Below is a small trained network, with its code and all its weights. Each question gives an input and a class and asks what happens when units are switched off, that is, made to give their printed mean instead of their output.

import numpy as np


def w(rows, s, z=0):
    codes = np.array(rows[::2]) - 128.0
    scale = np.full(codes.shape[1], s)
    scale[-1] = z or s
    return codes * scale


def norm(h):
    return h / np.sqrt((h * h).mean(-1, keepdims=True) + 1e-5)


def f(y):
    return y / 2 * (1 + np.tanh(0.7978845608 * (y + 0.044715 * y**3)))


def log_softmax(a):
    a = a - a.max(-1, keepdims=True)
    return a - np.log(np.exp(a).sum(-1, keepdims=True))


def net(x, mask):
    res = np.array(x, float).reshape(1, 8) / 4 @ E
    u = 0
    for l in range(3):
        y = f(norm(res) @ A[l][:, :-1].T + A[l][:, -1])
        res = res + np.where(mask[u : u + 4], y, B[l][:, -1]) @ B[l][:, :-1]
        u += 4
    return log_softmax(norm(res)[-1] @ U[:, :-1].T + U[:, -1])


A, B = {}, {}
E = w([
[136,163,60],'x0',
[181,136,244],'x1',
[73,228,105],'x2',
[80,123,94],'x3',
[101,109,195],'x4',
[136,210,126],'x5',
[163,126,64],'x6',
[249,166,71],'x7',
],0.011)
A[0] = w([
[199,115,51,43],'L0N0',
[34,148,65,115],'L0N1',
[202,138,56,2],'L0N2',
[132,252,176,213],'L0N3',
],0.029,0.0041)
B[0] = w([
[183,186,106,244],'L0N0',
[40,170,139,241],'L0N1',
[174,107,71,237],'L0N2',
[111,2,71,247],'L0N3',
],0.038,0.012)
A[1] = w([
[73,89,212,199],'L1N0',
[131,248,191,21],'L1N1',
[241,232,189,47],'L1N2',
[15,210,122,3],'L1N3',
],0.017,0.002)
B[1] = w([
[206,24,167,246],'L1N0',
[164,110,64,146],'L1N1',
[138,12,139,216],'L1N2',
[87,133,5,254],'L1N3',
],0.02,0.0065)
A[2] = w([
[230,152,164,215],'L2N0',
[150,255,109,25],'L2N1',
[70,220,87,213],'L2N2',
[133,169,103,3],'L2N3',
],0.03,0.0033)
B[2] = w([
[101,34,159,254],'L2N0',
[204,126,90,186],'L2N1',
[148,1,134,245],'L2N2',
[153,118,117,150],'L2N3',
],0.031,0.0092)
U = w([
[108,149,143,24],'0',
[40,83,106,214],'1',
[125,124,253,3],'2',
[192,96,75,232],'3',
],0.018,0.0052)

Each question gives the input, the list of numbers given to net, and the class t.
The units are the neurons (one row each of A and B). Each row of codes is followed by its name. A weight is (code - 128) times the scale printed after its matrix; where a second scale follows, it is the last column's (A, B and U).
mask holds one flag per neuron, layer by layer. A switched-off neuron (its flag False) gives its mean, the last column of its row in B, instead of its output. The means were averaged over made-up inputs and are rounded, as every weight is.
A unit's drop is (log p(t) with every unit on - log p(t) with that unit switched off) / (log p(t) with every unit on - log p(t) with every unit switched off).
The circuit of an input: a set's keep is (log p(t) with only the set's units on - log p(t) with every unit switched off) / (log p(t) with every unit on - log p(t) with every unit switched off). Starting from all 12 units, units are removed one at a time, each time the one whose removal leaves the highest keep (on an exact tie, the one counted first), for as long as the keep stays at least 0.8.
circuit, biggest first: the units of the circuit, biggest drop first
k most important neurons: the k neurons with the biggest drops, biggest first
top k neurons in layer l: the k neurons of layer l with the biggest drops, biggest first
drop when u is switched off: that unit's drop, to one decimal
input [-6,3,-4,6,2,0,-4,-6], class 2: circuit, biggest first -> (L0N1, L0N3, L0N2, L1N3)
input [2,-1,4,5,0,3,-3,4], class 1: circuit, biggest first -> (L0N1)
input [-6,8,-2,-1,4,-8,-1,-5], class 2: 2 most important neurons -> (L0N3, L0N0)
input [-5,8,-5,0,4,3,-7,-2], class 2: circuit, biggest first -> (L0N2, L1N3, L2N2)
input [1,6,7,-7,7,-1,-4,7], class 1: 4 most important neurons -> (L0N3, L0N0, L0N2, L2N1)
input [4,2,0,-6,2,5,-8,4], class 1: top 2 neurons in layer 0 -> (L0N3, L0N0)
input [2,8,-7,-3,1,-2,3,-3], class 2: 4 most important neurons -> (L0N3, L0N1, L0N0, L0N2)
input [-1,6,-4,-4,2,3,2,-6], class 2: drop when L0N0 is switched off -> 0.1
input [-5,1,-8,1,6,7,7,-8], class 2: 4 most important neurons -> (L0N1, L0N3, L0N0, L0N2)
input [-3,3,2,-8,5,2,-4,8], class 1: drop when L0N3 is switched off -> 0.3
input [2,4,-8,-1,-3,1,0,-4], class 2: top 2 neurons in layer 0 -> (L0N1, L0N3)
input [0,2,-7,-4,6,2,5,-7], class 2: drop when L0N2 is switched off -> 0.3
